Below are the code and all the weights of a small trained network. Each question names an input and a target symbol and asks about switching units off, where a switched-off unit gives its printed mean instead of its output.

import numpy as np


def w(rows, s, z=0):
    codes = np.array(rows[::2]) - 128.0
    scale = np.full(codes.shape[1], s)
    scale[-1] = z or s
    return codes * scale


def norm(h):
    return h / np.sqrt((h * h).mean(-1, keepdims=True) + 1e-5)


def f(y):
    return np.maximum(y, 0)


def softmax(a):
    e = np.exp(a - a.max(-1, keepdims=True))
    return e / e.sum(-1, keepdims=True)


def log_softmax(a):
    a = a - a.max(-1, keepdims=True)
    return a - np.log(np.exp(a).sum(-1, keepdims=True))


def net(x, mask):
    ids = ['βγεηθλξσω'.index(c) for c in x.split()]
    T = len(ids)
    res = E[ids] + P[:T]
    u = 0
    for l in range(2):
        q, k, v = (norm(res) @ M[l].T for M in (Q, K, V))
        z = softmax(np.where(np.tri(T) > 0, q @ k.T / 2**0.5, -1e9)) @ v
        res = res + np.where(mask[u], z, O[l][:, -1]) @ O[l][:, :-1]
        u += 1
        y = f(norm(res) @ A[l][:, :-1].T + A[l][:, -1])
        res = res + np.where(mask[u : u + 8], y, B[l][:, -1]) @ B[l][:, :-1]
        u += 8
    return log_softmax(norm(res)[-1] @ U[:, :-1].T + U[:, -1])


Q, K, V, O, A, B = {}, {}, {}, {}, {}, {}
E = w([
[209,163,120,144],'β',
[154,68,215,170],'γ',
[12,64,138,123],'ε',
[88,62,189,170],'η',
[182,91,179,107],'θ',
[86,204,154,80],'λ',
[172,67,217,168],'ξ',
[119,31,128,67],'σ',
[42,185,28,249],'ω',
],0.016)
P = w([
[98,237,254,56],'0',
[156,198,238,127],'1',
[175,167,196,152],'2',
[184,164,158,153],'3',
[185,156,132,157],'4',
[183,154,110,157],'5',
[180,150,96,169],'6',
[173,140,83,176],'7',
[172,140,69,181],'8',
[167,133,59,194],'9',
[169,131,49,194],'10',
[163,117,40,199],'11',
],0.0058)
Q[0] = w([
[255,155,188,152],'0.h1',
[146,67,118,147],'0.h1',
],0.0095)
K[0] = w([
[252,204,230,237],'0.h1',
[109,103,233,23],'0.h1',
],0.0047)
V[0] = w([
[119,151,123,153],'0.h1',
[67,164,141,253],'0.h1',
],0.0078)
O[0] = w([
[169,109,254,83,49],'0.h1',
[10,162,172,231,6],'0.h1',
],0.0067,0.0022)
A[0] = w([
[164,93,197,131,102],'0.n1',
[77,208,156,71,210],'0.n2',
[167,175,68,122,63],'0.n3',
[160,196,221,103,60],'0.n4',
[141,44,163,47,158],'0.n5',
[127,152,18,177,118],'0.n6',
[241,104,62,88,3],'0.n7',
[120,245,88,206,160],'0.n8',
],0.012,0.0039)
B[0] = w([
[153,136,137,209,181],'0.n1',
[183,106,99,38,155],'0.n2',
[151,122,183,125,139],'0.n3',
[131,177,7,160,154],'0.n4',
[107,174,190,138,254],'0.n5',
[122,155,147,92,164],'0.n6',
[132,94,79,154,204],'0.n7',
[95,188,84,58,181],'0.n8',
],0.012,0.0095)
Q[1] = w([
[147,255,143,109],'1.h1',
[205,114,165,132],'1.h1',
],0.0068)
K[1] = w([
[112,193,91,123],'1.h1',
[254,134,130,194],'1.h1',
],0.0055)
V[1] = w([
[206,220,106,255],'1.h1',
[71,70,200,163],'1.h1',
],0.0046)
O[1] = w([
[66,44,181,1,126],'1.h1',
[204,75,42,82,250],'1.h1',
],0.0077,0.0015)
A[1] = w([
[64,155,248,45,113],'1.n1',
[167,213,16,105,1],'1.n2',
[128,154,83,51,146],'1.n3',
[231,40,110,119,184],'1.n4',
[75,140,125,159,166],'1.n5',
[146,140,63,112,60],'1.n6',
[200,109,13,55,57],'1.n7',
[57,93,187,59,103],'1.n8',
],0.011,0.0039)
B[1] = w([
[127,154,95,246,176],'1.n1',
[114,79,235,117,182],'1.n2',
[145,95,177,205,175],'1.n3',
[86,116,155,99,255],'1.n4',
[159,113,149,95,175],'1.n5',
[119,78,207,104,151],'1.n6',
[128,144,34,199,195],'1.n7',
[203,163,176,144,170],'1.n8',
],0.012,0.0079)
U = w([
[180,157,142,251,140],'β',
[148,68,211,99,165],'γ',
[125,139,114,149,4],'ε',
[124,137,114,146,8],'η',
[64,61,70,177,194],'θ',
[160,166,96,109,208],'λ',
[131,138,107,130,57],'ξ',
[182,146,81,104,217],'σ',
[49,210,126,132,187],'ω',
],0.014,0.004)

Each question gives the input, a string of symbols that net reads in full, and the target symbol t.
The units are the heads (2 rows each of Q, K, V and O) and the neurons (one row each of A and B). Each row of codes is followed by its name. A weight is (code - 128) times the scale printed after its matrix; where a second scale follows, it is the last column's (O, A, B and U).
mask holds one flag per unit, layer by layer, with each layer's heads first. A switched-off unit (its flag False) gives its mean, the last column of its rows in O or B, instead of its output. The means were averaged over made-up inputs and are rounded, as every weight is.
A unit's drop is (log p(t) with every unit on - log p(t) with that unit switched off) / (log p(t) with every unit on - log p(t) with every unit switched off).
The circuit of an input: a set's keep is (log p(t) with only the set's units on - log p(t) with every unit switched off) / (log p(t) with every unit on - log p(t) with every unit switched off). Starting from the 12 units with the biggest drops (on a tie, the unit counted first), units are removed one at a time, each time the one whose removal leaves the highest keep (on an exact tie, the one counted first), for as long as the keep stays at least 0.8.
circuit, biggest first: the units of the circuit, biggest drop first
most important unit: the unit with the biggest drop
top k neurons: the k neurons with the biggest drops, biggest first
top k neurons in layer l: the k neurons of layer l with the biggest drops, biggest first
drop when u is switched off: that unit's drop, to one decimal
input θ σ σ σ β θ θ ω θ γ γ, target γ: top 3 neurons -> [1.n7; 1.n1; 0.n4]
input ξ ε η β ω γ η λ λ σ, target β: circuit, biggest first -> [0.n5; 1.n1]
input σ σ λ σ ω σ ε λ λ ε, target γ: circuit, biggest first -> [1.n7; 1.n5]
input ω ω ε σ γ β η σ σ λ, target σ: top 3 neurons -> [0.n2; 0.n5; 0.n8]
input λ σ ω σ σ ξ σ β η β, target γ: top 2 neurons -> [1.n2; 1.n6]
input ε γ η β λ ε γ η λ σ η σ, target γ: most important unit -> 0.n5
input ε λ σ σ γ θ η ε ω θ, target γ: top 4 neurons -> [1.n7; 1.n4; 1.n1; 0.n4]
input θ ε ε ε σ σ ε ε σ σ θ θ, target θ: circuit, biggest first -> [0.n7; 1.n4; 1.n8]
input β ε σ γ ω η λ θ σ γ λ, target σ: top 4 neurons -> [0.n2; 0.n5; 1.n7; 1.n4]
input ω σ γ σ γ σ, target θ: top 2 neurons -> [0.n7; 1.n7]
input ε σ σ σ γ σ ω ω ε, target γ: top 4 neurons in layer 1 -> [1.n7; 1.n5; 1.n1; 1.n3]
input ε ω ξ β θ γ σ, target β: top 3 neurons -> [0.n5; 1.n1; 1.n8]
input ε θ σ λ σ σ ε ε θ, target γ: top 3 neurons in layer 1 -> [1.n4; 1.n1; 1.n7]
input θ σ ε, target β: circuit, biggest first -> [1.n1; 1.n8]
input σ ε σ σ σ, target θ: top 2 neurons -> [1.n7; 1.n4]
input ε ε ξ η ε η λ, target λ: top 3 neurons -> [0.n2; 0.n8; 1.n7]
input σ θ σ σ σ ε θ β λ η σ η, target γ: top 2 neurons -> [1.n7; 1.n1]
input ξ σ σ ε σ γ η ε θ ε ε ξ, target γ: top 4 neurons in layer 1 -> [1.n7; 1.n1; 1.n4; 1.n3]
input ξ σ γ σ θ σ η λ ξ σ γ η, target γ: top 3 neurons in layer 0 -> [0.n5; 0.n7; 0.n4]
input θ σ σ γ σ λ ε, target β: top 3 neurons -> [0.n7; 1.n1; 1.n8]
input ω λ σ θ ξ ε ξ σ η θ λ, target λ: top 3 neurons in layer 0 -> [0.n2; 0.n8; 0.n5]
input ω λ γ σ ω θ ω ω η ε ε γ, target γ: drop when 0.h1 is switched off -> -0.1
